Below is a small trained network, with its code and all its weights. Each question gives an input and a target symbol and asks what happens when units are switched off, that is, made to give their printed mean instead of their output.

import numpy as np


def w(rows, s, z=0):
    codes = np.array(rows[::2]) - 128.0
    scale = np.full(codes.shape[1], s)
    scale[-1] = z or s
    return codes * scale


def norm(h):
    return h / np.sqrt((h * h).mean(-1, keepdims=True) + 1e-5)


def f(y):
    return y / 2 * (1 + np.tanh(0.7978845608 * (y + 0.044715 * y**3)))


def softmax(a):
    e = np.exp(a - a.max(-1, keepdims=True))
    return e / e.sum(-1, keepdims=True)


def log_softmax(a):
    a = a - a.max(-1, keepdims=True)
    return a - np.log(np.exp(a).sum(-1, keepdims=True))


def net(x, mask):
    ids = ['βδθλμστω'.index(c) for c in x.split()]
    T = len(ids)
    res = E[ids] + P[:T]
    u = 0
    for l in range(3):
        q, k, v = (norm(res) @ M[l].T for M in (Q, K, V))
        z = softmax(np.where(np.tri(T) > 0, q @ k.T / 4**0.5, -1e9)) @ v
        res = res + np.where(mask[u], z, O[l][:, -1]) @ O[l][:, :-1]
        u += 1
        y = f(norm(res) @ A[l][:, :-1].T + A[l][:, -1])
        res = res + np.where(mask[u : u + 4], y, B[l][:, -1]) @ B[l][:, :-1]
        u += 4
    return log_softmax(norm(res)[-1] @ U[:, :-1].T + U[:, -1])


Q, K, V, O, A, B = {}, {}, {}, {}, {}, {}
E = w([
[130,85,115,69,91,127,131,141,11,174,154,108],'β',
[121,219,70,134,193,99,119,182,186,201,210,224],'δ',
[42,87,158,140,90,133,41,45,183,111,118,170],'θ',
[46,129,147,47,171,196,141,188,117,49,105,154],'λ',
[102,187,146,103,46,147,88,149,58,104,108,142],'μ',
[78,145,108,69,94,10,73,207,209,150,122,88],'σ',
[177,150,244,17,94,103,137,96,160,177,146,129],'τ',
[231,123,96,135,60,120,97,103,142,6,113,157],'ω',
],0.013)
P = w([
[69,112,201,113,5,2,122,113,56,81,235,188],'0',
[174,74,181,105,128,75,52,241,95,156,110,185],'1',
[85,125,143,132,47,98,174,130,126,123,207,118],'2',
[173,84,160,89,129,111,54,203,112,156,96,181],'3',
[94,136,115,134,67,125,167,117,105,142,171,87],'4',
[163,90,134,77,132,136,46,177,116,146,91,172],'5',
[104,148,95,136,83,141,164,92,91,145,148,69],'6',
[156,90,117,75,143,167,41,157,123,137,80,170],'7',
[103,158,96,143,105,162,153,68,78,134,135,63],'8',
[163,100,107,73,139,199,38,142,142,133,73,167],'9',
[100,161,79,139,140,176,136,33,61,118,138,47],'10',
[173,103,94,72,144,234,40,132,162,129,63,156],'11',
[94,170,73,120,155,195,152,2,85,126,121,39],'12',
[173,110,94,84,143,245,30,126,165,127,58,159],'13',
],0.0092)
Q[0] = w([
[84,108,148,254,103,82,246,82,125,92,158,54],'L0H1',
[108,132,139,95,118,118,115,104,137,153,93,130],'L0H1',
[161,124,156,105,140,89,175,94,91,124,159,70],'L0H1',
[158,94,107,104,110,146,45,124,162,108,81,177],'L0H1',
],0.0096)
K[0] = w([
[114,73,221,137,48,2,120,187,55,132,175,131],'L0H1',
[101,125,141,88,167,131,78,84,184,127,100,116],'L0H1',
[160,90,137,39,91,88,139,116,98,152,142,85],'L0H1',
[152,149,79,173,164,181,114,67,175,63,88,104],'L0H1',
],0.0076)
V[0] = w([
[222,81,60,125,83,122,172,189,82,13,100,43],'L0H1',
[138,133,39,115,105,103,94,192,190,157,128,3],'L0H1',
[135,210,17,6,165,135,152,199,67,147,114,125],'L0H1',
[97,103,154,98,126,53,136,137,186,128,15,31],'L0H1',
],0.0041)
O[0] = w([
[108,141,54,132,92,116,170,143,81,122,47,212,85],'L0H1',
[148,143,141,154,125,1,122,132,143,109,110,70,133],'L0H1',
[198,125,164,123,155,114,192,234,104,131,187,56,253],'L0H1',
[65,129,140,127,110,71,71,162,216,166,71,164,47],'L0H1',
],0.0075,0.0018)
A[0] = w([
[134,13,121,122,106,213,48,90,127,98,140,144,251],'L0N1',
[1,99,144,88,176,151,143,127,121,55,81,127,61],'L0N2',
[57,127,104,103,19,129,150,53,125,53,175,76,151],'L0N3',
[135,96,115,168,70,104,164,148,200,215,171,113,184],'L0N4',
],0.0067,0.0012)
B[0] = w([
[122,49,111,188,136,10,105,131,179,142,67,54,244],'L0N1',
[164,124,169,189,74,52,248,217,158,113,130,64,165],'L0N2',
[181,117,200,225,34,174,145,254,70,162,171,181,254],'L0N3',
[112,23,132,84,113,191,102,82,114,56,249,166,185],'L0N4',
],0.0063,0.0046)
Q[1] = w([
[97,169,134,176,117,123,181,117,138,147,250,82],'L1H1',
[147,152,136,122,164,179,164,166,140,119,181,148],'L1H1',
[102,146,85,141,145,107,124,171,110,110,168,141],'L1H1',
[154,163,75,153,126,112,165,61,155,123,149,163],'L1H1',
],0.012)
K[1] = w([
[61,186,129,33,120,104,101,129,104,240,202,185],'L1H1',
[144,217,126,86,189,191,112,157,126,150,163,143],'L1H1',
[107,156,71,124,126,85,89,209,132,124,164,149],'L1H1',
[128,155,72,139,144,129,94,114,122,147,148,254],'L1H1',
],0.0091)
V[1] = w([
[255,160,60,106,105,127,84,88,132,119,184,148],'L1H1',
[44,171,139,60,117,143,103,138,88,222,142,143],'L1H1',
[89,119,80,141,138,138,74,66,116,225,106,188],'L1H1',
[180,82,133,137,60,75,56,128,114,116,116,203],'L1H1',
],0.0059)
O[1] = w([
[20,190,113,60,71,139,78,133,64,55,59,147,173],'L1H1',
[233,97,183,214,122,161,76,126,75,44,146,177,109],'L1H1',
[82,185,160,135,104,107,104,84,61,58,255,120,39],'L1H1',
[139,175,115,64,193,188,138,79,139,65,143,76,253],'L1H1',
],0.0075,0.0062)
A[1] = w([
[101,196,172,127,125,254,202,99,23,101,110,95,96],'L1N1',
[142,146,184,122,200,126,67,117,175,148,174,61,69],'L1N2',
[176,115,186,180,50,116,204,127,50,165,119,51,5],'L1N3',
[94,118,82,149,139,39,92,67,189,140,148,43,47],'L1N4',
],0.0066,0.0017)
B[1] = w([
[150,124,95,167,152,114,173,112,177,158,111,99,254],'L1N1',
[107,122,90,162,135,162,164,95,158,131,170,82,237],'L1N2',
[106,153,149,126,66,116,88,150,128,109,165,108,246],'L1N3',
[115,161,66,176,128,251,172,94,75,137,90,121,226],'L1N4',
],0.013,0.0034)
Q[2] = w([
[150,129,131,114,249,150,38,172,107,118,129,79],'L2H1',
[38,98,199,162,100,148,234,129,124,190,111,140],'L2H1',
[75,74,139,132,45,129,163,255,105,52,75,124],'L2H1',
[178,174,193,89,240,117,240,200,112,82,151,99],'L2H1',
],0.0079)
K[2] = w([
[96,135,101,129,170,167,108,171,112,167,156,202],'L2H1',
[159,19,179,147,147,156,173,126,155,162,101,49],'L2H1',
[95,42,110,155,123,128,119,206,124,84,35,130],'L2H1',
[183,147,149,100,182,61,254,244,160,172,165,184],'L2H1',
],0.0091)
V[2] = w([
[122,179,90,151,186,134,109,117,118,225,156,239],'L2H1',
[82,182,82,250,116,99,199,141,67,26,114,67],'L2H1',
[150,253,108,94,57,85,60,141,130,145,201,122],'L2H1',
[230,86,125,79,112,180,133,41,94,121,155,100],'L2H1',
],0.0048)
O[2] = w([
[202,88,28,114,21,196,104,122,190,86,177,52,3],'L2H1',
[129,101,227,76,165,101,122,163,128,106,155,155,148],'L2H1',
[3,83,170,204,86,210,122,143,67,72,18,168,251],'L2H1',
[67,171,98,154,182,101,173,194,154,178,61,101,160],'L2H1',
],0.0062,0.003)
A[2] = w([
[157,124,177,125,91,41,52,138,98,113,175,214,95],'L2N1',
[142,132,135,141,39,143,114,178,119,105,136,90,185],'L2N2',
[114,188,65,186,154,162,253,72,83,196,157,101,3],'L2N3',
[128,140,64,24,154,136,103,101,110,114,119,153,66],'L2N4',
],0.013,0.0034)
B[2] = w([
[115,96,239,145,75,127,153,159,6,202,100,76,173],'L2N1',
[156,105,100,140,130,160,97,106,155,118,183,134,247],'L2N2',
[160,164,130,160,149,66,156,94,155,116,106,74,194],'L2N3',
[150,117,126,80,76,92,106,132,116,83,132,136,182],'L2N4',
],0.022,0.012)
U = w([
[109,128,217,152,69,133,157,166,38,149,143,96,191],'β',
[146,63,95,139,100,190,98,97,184,82,200,151,2],'δ',
[148,244,109,179,109,94,182,69,129,147,107,77,217],'θ',
[169,59,102,97,155,89,182,167,157,222,84,189,98],'λ',
[179,200,140,143,186,198,132,149,56,107,57,187,58],'μ',
[1,156,140,162,167,123,78,188,138,113,90,137,120],'σ',
[117,155,215,63,215,166,145,72,123,116,122,181,112],'τ',
[112,162,129,28,61,78,105,121,111,82,84,136,169],'ω',
],0.0065,0.0022)

Each question gives the input, a string of symbols that net reads in full, and the target symbol t.
The units are the heads (4 rows each of Q, K, V and O) and the neurons (one row each of A and B). Each row of codes is followed by its name. A weight is (code - 128) times the scale printed after its matrix; where a second scale follows, it is the last column's (O, A, B and U).
mask holds one flag per unit, layer by layer, with each layer's heads first. A switched-off unit (its flag False) gives its mean, the last column of its rows in O or B, instead of its output. The means were averaged over made-up inputs and are rounded, as every weight is.
A unit's drop is (log p(t) with every unit on - log p(t) with that unit switched off) / (log p(t) with every unit on - log p(t) with every unit switched off).
unit that matters most: the unit with the biggest drop
top k neurons: the k neurons with the biggest drops, biggest first
top k neurons in layer l: the k neurons of layer l with the biggest drops, biggest first
input μ σ σ ω δ β μ, target δ: unit that matters most	L2N2
input σ λ τ τ, target λ: top 2 neurons	(L0N3, L0N2)
input μ σ σ τ, target τ: top 3 neurons	(L1N2, L2N2, L2N1)
input σ σ σ, target θ: top 3 neurons	(L1N4, L1N3, L1N2)
input ω σ ω δ τ δ σ ω θ β, target θ: top 2 neurons	(L0N1, L2N3)
input δ λ β μ σ θ δ σ λ, target δ: top 3 neurons in layer 2	(L2N2, L2N1, L2N3)
input σ δ σ δ δ τ σ θ ω σ ω, target δ: top 2 neurons in layer 1	(L1N1, L1N4)
input ω σ τ σ δ τ β σ τ σ θ μ, target θ: top 3 neurons	(L0N1, L2N3, L1N4)
input μ β σ σ σ λ σ β μ, target δ: top 4 neurons	(L2N2, L1N1, L0N1, L1N3)
input τ σ τ σ μ σ, target σ: top 3 neurons in layer 2	(L2N2, L2N3, L2N1)
input ω δ σ δ λ μ σ δ ω, target δ: top 2 neurons	(L0N3, L1N4)
input ω β θ θ β β σ δ ω β θ σ, target θ: top 2 neurons in layer 0	(L0N1, L0N2)
input μ δ δ ω δ σ σ δ δ μ δ β, target δ: top 2 neurons	(L2N2, L2N1)
input τ λ τ δ μ τ, target δ: unit that matters most	L0H1
input β β σ δ ω σ σ σ ω σ σ σ τ, target β: top 2 neurons	(L0N1, L1N3)
input β σ β μ, target μ: top 3 neurons	(L0N3, L0N2, L2N1)
input σ μ δ λ ω β τ ω μ β θ, target β: top 2 neurons in layer 0	(L0N3, L0N2)
input δ δ δ β β σ σ σ σ θ μ σ τ, target β: top 3 neurons	(L0N1, L1N4, L1N3)
input σ μ θ, target β: top 2 neurons	(L0N3, L2N1)
input μ τ ω τ ω δ σ, target β: top 2 neurons	(L0N1, L2N1)
input ω μ ω σ β σ σ τ, target ω: unit that matters most	L2N4
input τ θ δ σ τ, target δ: top 2 neurons in layer 1	(L1N1, L1N4)
input σ τ σ σ ω β δ δ σ λ λ, target δ: top 3 neurons in layer 1	(L1N3, L1N4, L1N2)
input δ σ σ λ θ τ, target θ: top 2 neurons in layer 2	(L2N2, L2N3)
input τ τ μ τ, target τ: top 2 neurons	(L1N4, L2N2)
input σ ω σ σ σ θ δ, target β: top 3 neurons	(L0N1, L2N1, L1N1)
input τ τ ω μ τ τ λ δ θ λ, target λ: unit that matters most	L1H1
input ω μ δ θ τ β, target θ: top 2 neurons in layer 1	(L1N4, L1N2)
input τ τ σ λ μ λ θ τ σ ω δ, target β: top 2 neurons in layer 1	(L1N4, L1N2)
input σ σ β β μ σ, target σ: top 3 neurons in layer 1	(L1N2, L1N3, L1N4)
